Below are the code and all the weights of a small trained network. Each question names an input and a class and asks about switching units off, where a switched-off unit gives its printed mean instead of its output.

import numpy as np


def w(rows, s, z=0):
    codes = np.array(rows[::2]) - 128.0
    scale = np.full(codes.shape[1], s)
    scale[-1] = z or s
    return codes * scale


def f(y):
    return y / 2 * (1 + np.tanh(0.7978845608 * (y + 0.044715 * y**3)))


def log_softmax(a):
    a = a - a.max(-1, keepdims=True)
    return a - np.log(np.exp(a).sum(-1, keepdims=True))


def net(x, mask):
    res = np.array(x, float).reshape(1, 6) / 4 @ E
    y = f(res @ A[0][:, :-1].T + A[0][:, -1])
    res = res + np.where(mask, y, B[0][:, -1]) @ B[0][:, :-1]
    return log_softmax(res[-1] @ U[:, :-1].T + U[:, -1])


A, B = {}, {}
E = w([
[113,189,150,62,76,169,110,113,105,93],'x0',
[190,242,127,179,90,175,132,171,106,158],'x1',
[57,153,67,159,88,252,180,135,163,193],'x2',
[81,96,56,148,100,154,254,102,79,127],'x3',
[216,128,180,74,89,181,152,90,252,90],'x4',
[143,67,59,73,52,168,137,110,139,161],'x5',
],0.0076)
A[0] = w([
[128,101,138,125,113,142,118,124,148,135,93],'neuron 0',
[89,100,98,65,83,125,163,86,110,101,175],'neuron 1',
[96,115,160,127,230,18,79,139,92,85,253],'neuron 2',
[139,50,147,131,175,109,138,88,217,146,229],'neuron 3',
[80,92,75,116,129,111,138,81,117,111,110],'neuron 4',
[67,108,65,158,148,119,181,113,51,130,104],'neuron 5',
[138,68,127,110,174,136,117,111,191,123,236],'neuron 6',
[118,116,108,74,90,145,81,112,141,126,237],'neuron 7',
[92,94,58,140,124,106,121,146,123,168,70],'neuron 8',
[130,115,60,139,99,108,117,136,117,191,56],'neuron 9',
[160,171,94,171,86,172,179,168,163,179,116],'neuron 10',
[231,169,206,57,96,130,98,98,187,72,201],'neuron 11',
[74,137,169,136,169,85,67,163,119,94,239],'neuron 12',
[99,142,83,66,42,254,188,79,171,143,250],'neuron 13',
],0.008,0.0025)
B[0] = w([
[128,117,144,122,149,128,124,105,146,128,130],'neuron 0',
[174,111,124,74,170,85,165,84,136,132,170],'neuron 1',
[138,187,102,74,177,137,153,96,112,174,250],'neuron 2',
[152,119,85,30,112,111,202,40,181,153,180],'neuron 3',
[164,144,149,126,130,67,109,108,134,112,159],'neuron 4',
[209,95,56,76,94,92,193,86,195,131,193],'neuron 5',
[176,114,119,58,144,85,174,92,154,167,169],'neuron 6',
[184,145,72,69,146,90,174,134,120,166,167],'neuron 7',
[136,109,78,131,75,117,128,155,195,115,158],'neuron 8',
[103,93,68,182,51,172,92,171,167,113,147],'neuron 9',
[78,196,153,162,184,189,74,196,66,129,176],'neuron 10',
[253,53,28,140,34,44,166,66,199,108,243],'neuron 11',
[137,215,119,130,187,119,161,124,83,136,197],'neuron 12',
[150,140,18,49,152,165,157,115,183,221,229],'neuron 13',
],0.0079,0.011)
U = w([
[108,45,143,147,120,96,84,139,96,106,13],'0',
[171,120,80,63,150,75,193,67,161,203,218],'1',
[66,126,94,153,120,238,109,177,143,172,129],'2',
[70,190,154,172,254,153,91,166,75,144,127],'3',
[161,87,102,212,50,58,129,112,169,12,58],'4',
[55,76,211,126,148,131,99,116,178,75,4],'5',
],0.0072,0.0025)

Each question gives the input, the list of numbers given to net, and the class t.
The units are the neurons (one row each of A and B). Each row of codes is followed by its name. A weight is (code - 128) times the scale printed after its matrix; where a second scale follows, it is the last column's (A, B and U).
mask holds one flag per neuron, in row order. A switched-off neuron (its flag False) gives its mean, the last column of its row in B, instead of its output. The means were averaged over made-up inputs and are rounded, as every weight is.
A unit's drop is (log p(t) with every unit on - log p(t) with that unit switched off) / (log p(t) with every unit on - log p(t) with every unit switched off).
unit that matters most: the unit with the biggest drop
top k neurons: the k neurons with the biggest drops, biggest first
drop of u: that unit's drop, to one decimal
input [-4,0,3,-4,-3,-8], class 3: unit that matters most => neuron 11
input [-8,7,3,0,-8,-6], class 2: top 2 neurons => (neuron 5; neuron 9)
input [-4,7,5,3,-2,-5], class 3: top 2 neurons => (neuron 10; neuron 11)
input [-4,6,-6,7,8,-6], class 4: top 2 neurons => (neuron 13; neuron 2)
input [-7,6,2,2,-7,2], class 2: top 2 neurons => (neuron 11; neuron 10)
input [-3,7,1,-7,2,-5], class 4: top 2 neurons => (neuron 11; neuron 13)
input [7,3,-1,3,1,-6], class 4: top 2 neurons => (neuron 2; neuron 13)
input [-1,7,-6,8,6,-2], class 4: drop of neuron 2 => 0.2
input [6,-2,-5,0,-3,-4], class 3: drop of neuron 5 => 0.2
input [-2,4,3,-4,-4,-6], class 3: drop of neuron 12 => 0.0
input [5,6,-4,2,2,-3], class 4: drop of neuron 13 => 0.1
